Here is a tiny trained network, its code and every weight. The questions are about switching its units off for an input and a class, where a switched-off unit gives its printed mean instead of its output.

import numpy as np


def w(rows, s, z=0):
    codes = np.array(rows[::2]) - 128.0
    scale = np.full(codes.shape[1], s)
    scale[-1] = z or s
    return codes * scale


def f(y):
    return np.maximum(y, 0)


def log_softmax(a):
    a = a - a.max(-1, keepdims=True)
    return a - np.log(np.exp(a).sum(-1, keepdims=True))


def net(x, mask):
    res = np.array(x, float).reshape(1, 2) / 4 @ E
    y = f(res @ A[0][:, :-1].T + A[0][:, -1])
    res = res + np.where(mask, y, B[0][:, -1]) @ B[0][:, :-1]
    return log_softmax(res[-1] @ U[:, :-1].T + U[:, -1])


A, B = {}, {}
E = w([
[188,86,170,88,39,20,134,196],'x0',
[175,169,225,121,168,201,245,227],'x1',
],0.011)
A[0] = w([
[221,173,151,159,132,144,253,136,253],'n1',
[71,116,27,16,62,148,71,48,71],'n2',
[31,250,126,46,107,193,155,28,55],'n3',
[135,152,70,115,94,104,127,77,240],'n4',
[132,145,154,164,189,104,165,194,17],'n5',
[208,103,177,121,98,89,184,189,140],'n6',
[60,175,75,217,211,248,235,56,48],'n7',
[53,204,169,68,255,213,179,172,236],'n8',
[188,138,218,165,106,185,201,177,32],'n9',
[149,107,131,127,22,55,135,172,5],'n10',
[210,158,195,99,127,97,238,183,21],'n11',
[230,77,133,93,93,43,96,139,32],'n12',
[98,84,128,160,180,41,76,81,7],'n13',
[97,133,71,18,120,140,58,132,253],'n14',
[100,32,205,143,81,70,197,255,101],'n15',
[173,100,145,144,46,65,149,246,224],'n16',
[208,115,164,203,119,187,190,189,29],'n17',
],0.0089,0.0058)
B[0] = w([
[211,2,187,105,115,122,85,77,239],'n1',
[192,63,126,209,96,81,145,154,218],'n2',
[163,68,128,227,122,148,45,221,186],'n3',
[206,55,181,169,149,103,117,105,197],'n4',
[105,84,101,224,79,165,182,181,159],'n5',
[149,96,118,167,152,224,105,128,213],'n6',
[106,87,108,199,182,200,97,242,245],'n7',
[227,45,214,154,90,132,69,116,253],'n8',
[168,72,84,223,47,54,176,155,208],'n9',
[96,157,99,177,103,127,94,239,186],'n10',
[191,70,98,213,84,35,136,150,214],'n11',
[92,122,43,176,178,174,102,178,192],'n12',
[146,93,92,182,70,79,164,195,172],'n13',
[154,56,215,157,162,108,56,93,202],'n14',
[128,138,101,109,194,189,16,164,222],'n15',
[155,84,167,96,205,199,45,114,243],'n16',
[203,106,122,210,25,64,148,163,190],'n17',
],0.0093,0.015)
U = w([
[156,127,90,172,134,172,122,223,62],'0',
[197,96,66,172,21,25,162,144,60],'1',
[195,91,184,121,157,132,108,62,253],'2',
[74,144,174,8,66,76,227,65,3],'3',
[92,242,155,69,124,130,215,73,3],'4',
],0.011,0.0058)

Each question gives the input, the list of numbers given to net, and the class t.
The units are the neurons (one row each of A and B). Each row of codes is followed by its name. A weight is (code - 128) times the scale printed after its matrix; where a second scale follows, it is the last column's (A, B and U).
mask holds one flag per neuron, in row order. A switched-off neuron (its flag False) gives its mean, the last column of its row in B, instead of its output. The means were averaged over made-up inputs and are rounded, as every weight is.
A unit's drop is (log p(t) with every unit on - log p(t) with that unit switched off) / (log p(t) with every unit on - log p(t) with every unit switched off).
The circuit of an input: a set's keep is (log p(t) with only the set's units on - log p(t) with every unit switched off) / (log p(t) with every unit on - log p(t) with every unit switched off). Starting from the 12 units with the biggest drops (on a tie, the unit counted first), units are removed one at a time, each time the one whose removal leaves the highest keep (on an exact tie, the one counted first), for as long as the keep stays at least 0.8.
circuit, biggest first: the units of the circuit, biggest drop first
top k neurons: the k neurons with the biggest drops, biggest first
drop of u: that unit's drop, to one decimal
input [3,7], class 1: circuit, biggest first -> n11
input [3,2], class 2: circuit, biggest first -> n7, n16
input [5,8], class 1: top 2 neurons -> n11, n9
input [3,3], class 2: top 3 neurons -> n7, n16, n1
input [1,-2], class 2: top 3 neurons -> n9, n11, n17
input [-1,-3], class 2: top 3 neurons -> n9, n11, n17
input [3,4], class 1: top 2 neurons -> n11, n9
input [2,4], class 1: top 3 neurons -> n9, n11, n17
input [-2,3], class 2: top 2 neurons -> n2, n13
input [5,0], class 0: top 3 neurons -> n10, n8, n12
input [0,3], class 2: top 2 neurons -> n2, n13
input [8,-8], class 0: top 2 neurons -> n12, n16
input [7,8], class 1: drop of n9 -> 4.1
input [-3,-2], class 2: circuit, biggest first -> n10
input [5,-3], class 0: drop of n10 -> 0.2
input [2,1], class 2: drop of n16 -> 0.0
